Here is a tiny trained network, its code and every weight. The questions are about switching its units off for an input and a class, where a switched-off unit gives its printed mean instead of its output.

import numpy as np


def w(rows, s, z=0):
    codes = np.array(rows[::2]) - 128.0
    scale = np.full(codes.shape[1], s)
    scale[-1] = z or s
    return codes * scale


def norm(h):
    return h / np.sqrt((h * h).mean(-1, keepdims=True) + 1e-5)


def f(y):
    return y / 2 * (1 + np.tanh(0.7978845608 * (y + 0.044715 * y**3)))


def log_softmax(a):
    a = a - a.max(-1, keepdims=True)
    return a - np.log(np.exp(a).sum(-1, keepdims=True))


def net(x, mask):
    res = np.array(x, float).reshape(1, 5) / 4 @ E
    u = 0
    for l in range(3):
        y = f(norm(res) @ A[l][:, :-1].T + A[l][:, -1])
        res = res + np.where(mask[u : u + 5], y, B[l][:, -1]) @ B[l][:, :-1]
        u += 5
    return log_softmax(norm(res)[-1] @ U[:, :-1].T + U[:, -1])


A, B = {}, {}
E = w([
[175,166,117,231,148],'x0',
[72,118,177,133,23],'x1',
[123,136,125,124,128],'x2',
[131,127,127,127,126],'x3',
[211,196,255,109,120],'x4',
],0.0073)
A[0] = w([
[159,157,223,51,79,88],'L0N1',
[59,103,46,176,20,20],'L0N2',
[163,214,59,212,71,252],'L0N3',
[96,133,61,246,144,20],'L0N4',
[72,7,2,133,212,167],'L0N5',
],0.0081,0.0025)
B[0] = w([
[155,110,28,121,101,194],'L0N1',
[106,9,163,35,174,195],'L0N2',
[135,110,208,167,170,194],'L0N3',
[115,23,159,152,168,177],'L0N4',
[110,222,60,177,118,255],'L0N5',
],0.012,0.008)
A[1] = w([
[194,98,75,115,178,27],'L1N1',
[149,96,48,54,190,2],'L1N2',
[29,88,115,107,125,69],'L1N3',
[176,61,169,254,36,24],'L1N4',
[100,106,192,157,39,216],'L1N5',
],0.0086,0.0027)
B[1] = w([
[87,80,195,103,225,173],'L1N1',
[37,223,120,14,201,235],'L1N2',
[125,190,255,129,89,254],'L1N3',
[78,244,108,136,137,220],'L1N4',
[136,208,34,147,62,203],'L1N5',
],0.0084,0.0023)
A[2] = w([
[212,110,75,166,165,2],'L2N1',
[116,158,211,98,224,166],'L2N2',
[208,201,94,82,175,110],'L2N3',
[74,42,201,86,114,86],'L2N4',
[3,124,7,133,61,129],'L2N5',
],0.007,0.0036)
B[2] = w([
[97,94,254,135,194,124],'L2N1',
[191,155,96,33,91,202],'L2N2',
[114,92,147,136,148,189],'L2N3',
[50,97,201,167,143,170],'L2N4',
[177,150,233,158,68,254],'L2N5',
],0.0083,0.0047)
U = w([
[98,241,80,181,90,254],'0',
[30,124,157,86,61,84],'1',
[158,132,77,32,170,130],'2',
[184,134,87,95,3,62],'3',
[102,121,85,224,234,31],'4',
[76,40,187,162,155,116],'5',
[226,164,160,150,176,79],'6',
],0.021,0.0048)

Each question gives the input, the list of numbers given to net, and the class t.
The units are the neurons (one row each of A and B). Each row of codes is followed by its name. A weight is (code - 128) times the scale printed after its matrix; where a second scale follows, it is the last column's (A, B and U).
mask holds one flag per neuron, layer by layer. A switched-off neuron (its flag False) gives its mean, the last column of its row in B, instead of its output. The means were averaged over made-up inputs and are rounded, as every weight is.
A unit's drop is (log p(t) with every unit on - log p(t) with that unit switched off) / (log p(t) with every unit on - log p(t) with every unit switched off).
The circuit of an input: a set's keep is (log p(t) with only the set's units on - log p(t) with every unit switched off) / (log p(t) with every unit on - log p(t) with every unit switched off). Starting from the 12 units with the biggest drops (on a tie, the unit counted first), units are removed one at a time, each time the one whose removal leaves the highest keep (on an exact tie, the one counted first), for as long as the keep stays at least 0.8.
units of the circuit, in order: the units of the circuit, biggest drop first
most important unit: the unit with the biggest drop
top k neurons: the k neurons with the biggest drops, biggest first
k most important neurons of layer l: the k neurons of layer l with the biggest drops, biggest first
drop of u: that unit's drop, to one decimal
input [3,1,-2,1,-7], class 5: units of the circuit, in order	[L0N2]
input [8,7,1,2,0], class 5: top 4 neurons	[L0N5, L0N3, L0N2, L0N4]
input [-4,1,-1,6,6], class 3: 3 most important neurons of layer 0	[L0N2, L0N3, L0N4]
input [-1,-7,0,7,5], class 2: top 2 neurons	[L0N5, L0N3]
input [1,2,-6,8,5], class 0: top 4 neurons	[L0N2, L1N4, L2N2, L2N5]
input [0,-8,-8,-1,5], class 2: top 4 neurons	[L0N5, L2N2, L0N3, L2N5]
input [0,7,-5,-3,2], class 3: top 2 neurons	[L0N1, L0N3]
input [-3,-1,1,-4,7], class 2: top 2 neurons	[L0N1, L0N5]
input [-4,-1,-5,1,6], class 2: top 2 neurons	[L0N5, L0N1]
input [-5,0,3,8,3], class 2: top 2 neurons	[L0N5, L0N1]
input [0,-8,1,5,5], class 2: units of the circuit, in order	[L2N2, L2N5]
input [5,2,-8,8,-5], class 5: top 2 neurons	[L0N2, L0N4]
input [4,1,-7,8,-8], class 5: top 2 neurons	[L0N2, L0N4]
input [0,2,2,8,5], class 3: most important unit	L0N2
input [4,2,-5,-2,4], class 0: top 2 neurons	[L1N4, L0N2]
input [0,-7,1,4,-6], class 0: top 2 neurons	[L0N5, L0N2]
input [-1,0,0,1,6], class 2: top 2 neurons	[L0N1, L0N5]
input [0,-8,5,8,1], class 2: top 2 neurons	[L2N2, L2N5]
input [0,-1,0,5,8], class 2: drop of L1N5	0.1
input [-4,-4,-8,6,-4], class 0: drop of L0N5	0.3
input [4,2,6,6,-4], class 5: drop of L0N2	0.5
input [-7,-8,6,4,-3], class 0: drop of L0N5	0.3
input [-8,-7,1,-6,-1], class 0: 2 most important neurons of layer 0	[L0N5, L0N2]
input [-2,7,-4,-7,8], class 3: most important unit	L0N1
